Below is a small trained network, with its code and all its weights. Each question gives an input and a class and asks what happens when units are switched off, that is, made to give their printed mean instead of their output.

import numpy as np


def w(rows, s, z=0):
    codes = np.array(rows[::2]) - 128.0
    scale = np.full(codes.shape[1], s)
    scale[-1] = z or s
    return codes * scale


def f(y):
    return y / 2 * (1 + np.tanh(0.7978845608 * (y + 0.044715 * y**3)))


def log_softmax(a):
    a = a - a.max(-1, keepdims=True)
    return a - np.log(np.exp(a).sum(-1, keepdims=True))


def net(x, mask):
    res = np.array(x, float).reshape(1, 7) / 4 @ E
    y = f(res @ A[0][:, :-1].T + A[0][:, -1])
    res = res + np.where(mask, y, B[0][:, -1]) @ B[0][:, :-1]
    return log_softmax(res[-1] @ U[:, :-1].T + U[:, -1])


A, B = {}, {}
E = w([
[45,165,52,167,127,245,78],'x0',
[124,89,221,141,169,112,103],'x1',
[99,203,112,82,93,130,114],'x2',
[164,162,95,194,214,180,214],'x3',
[110,25,20,81,142,79,91],'x4',
[1,112,142,149,156,103,171],'x5',
[123,188,118,180,126,50,98],'x6',
],0.0063)
A[0] = w([
[100,96,71,86,127,130,113,109],'N1',
[50,182,92,168,112,154,128,188],'N2',
[83,123,124,122,68,84,2,175],'N3',
[98,40,170,135,148,16,161,213],'N4',
[82,127,146,160,135,186,147,253],'N5',
[186,217,96,153,83,213,119,201],'N6',
[56,178,81,161,120,139,131,128],'N7',
[106,129,133,116,88,118,36,163],'N8',
[131,72,152,152,163,133,121,153],'N9',
[149,176,208,206,146,118,147,133],'N10',
[193,143,105,154,150,31,167,162],'N11',
[51,211,103,204,130,151,141,176],'N12',
[116,131,193,16,59,81,118,153],'N13',
[138,67,91,174,191,172,113,119],'N14',
[169,157,206,154,137,118,150,116],'N15',
[162,154,126,137,101,167,102,229],'N16',
[144,178,205,216,150,119,143,149],'N17',
],0.0083,0.0033)
B[0] = w([
[115,189,151,163,190,118,133,168],'N1',
[87,140,98,181,175,39,167,211],'N2',
[206,138,91,91,101,30,41,230],'N3',
[105,51,83,124,66,74,167,253],'N4',
[100,28,73,153,115,116,139,201],'N5',
[101,31,69,110,29,40,144,244],'N6',
[105,178,122,177,188,61,173,187],'N7',
[177,131,106,93,95,70,45,191],'N8',
[98,95,114,162,166,148,147,159],'N9',
[8,160,173,195,199,154,162,214],'N10',
[149,44,54,99,49,25,98,208],'N11',
[48,134,116,193,193,80,178,230],'N12',
[157,161,171,22,2,148,82,237],'N13',
[131,82,148,144,175,182,77,178],'N14',
[35,170,163,154,137,118,163,191],'N15',
[100,100,124,120,84,110,112,188],'N16',
[14,147,163,190,202,151,154,219],'N17',
],0.0073,0.0062)
U = w([
[119,170,151,156,179,134,63,159],'0',
[172,214,114,124,180,106,125,2],'1',
[68,115,124,203,165,118,226,168],'2',
[174,83,86,85,63,89,88,169],'3',
[138,174,202,78,93,173,144,101],'4',
[154,107,143,152,181,248,119,62],'5',
],0.011,0.005)

Each question gives the input, the list of numbers given to net, and the class t.
The units are the neurons (one row each of A and B). Each row of codes is followed by its name. A weight is (code - 128) times the scale printed after its matrix; where a second scale follows, it is the last column's (A, B and U).
mask holds one flag per neuron, in row order. A switched-off neuron (its flag False) gives its mean, the last column of its row in B, instead of its output. The means were averaged over made-up inputs and are rounded, as every weight is.
A unit's drop is (log p(t) with every unit on - log p(t) with that unit switched off) / (log p(t) with every unit on - log p(t) with every unit switched off).
The circuit of an input: a set's keep is (log p(t) with only the set's units on - log p(t) with every unit switched off) / (log p(t) with every unit on - log p(t) with every unit switched off). Starting from the 12 units with the biggest drops (on a tie, the unit counted first), units are removed one at a time, each time the one whose removal leaves the highest keep (on an exact tie, the one counted first), for as long as the keep stays at least 0.8.
circuit, biggest first: the units of the circuit, biggest drop first
most important unit: the unit with the biggest drop
top k neurons: the k neurons with the biggest drops, biggest first
drop when u is switched off: that unit's drop, to one decimal
input [-2,1,-3,-5,-2,6,-2], class 3: most important unit	N4
input [6,-2,5,-6,4,7,-2], class 0: circuit, biggest first	(N6, N4)
input [6,2,8,-2,8,6,-7], class 0: circuit, biggest first	(N1, N6, N3)
input [-3,-3,8,-3,0,2,-7], class 4: circuit, biggest first	(N11, N6, N13)
input [-6,2,-4,-5,-4,-4,-7], class 4: circuit, biggest first	(N6, N3, N13)
input [-2,-5,-8,-8,-4,8,5], class 3: circuit, biggest first	(N3, N13)
input [-5,4,1,-6,-3,8,8], class 3: top 3 neurons	(N13, N4, N3)
input [8,7,7,-8,-7,1,2], class 3: top 3 neurons	(N3, N8, N6)
input [-3,3,2,-1,-5,1,-6], class 4: top 3 neurons	(N12, N13, N2)
input [-4,-2,1,8,3,2,-3], class 3: top 4 neurons	(N10, N17, N12, N11)
input [-5,5,5,1,3,7,4], class 3: drop when N12 is switched off	0.1
input [-6,4,4,-8,-6,7,-4], class 4: drop when N3 is switched off	-0.1
input [7,3,3,-2,-7,-7,3], class 2: drop when N6 is switched off	0.1
input [-5,-2,1,6,6,1,7], class 3: circuit, biggest first	(N11)
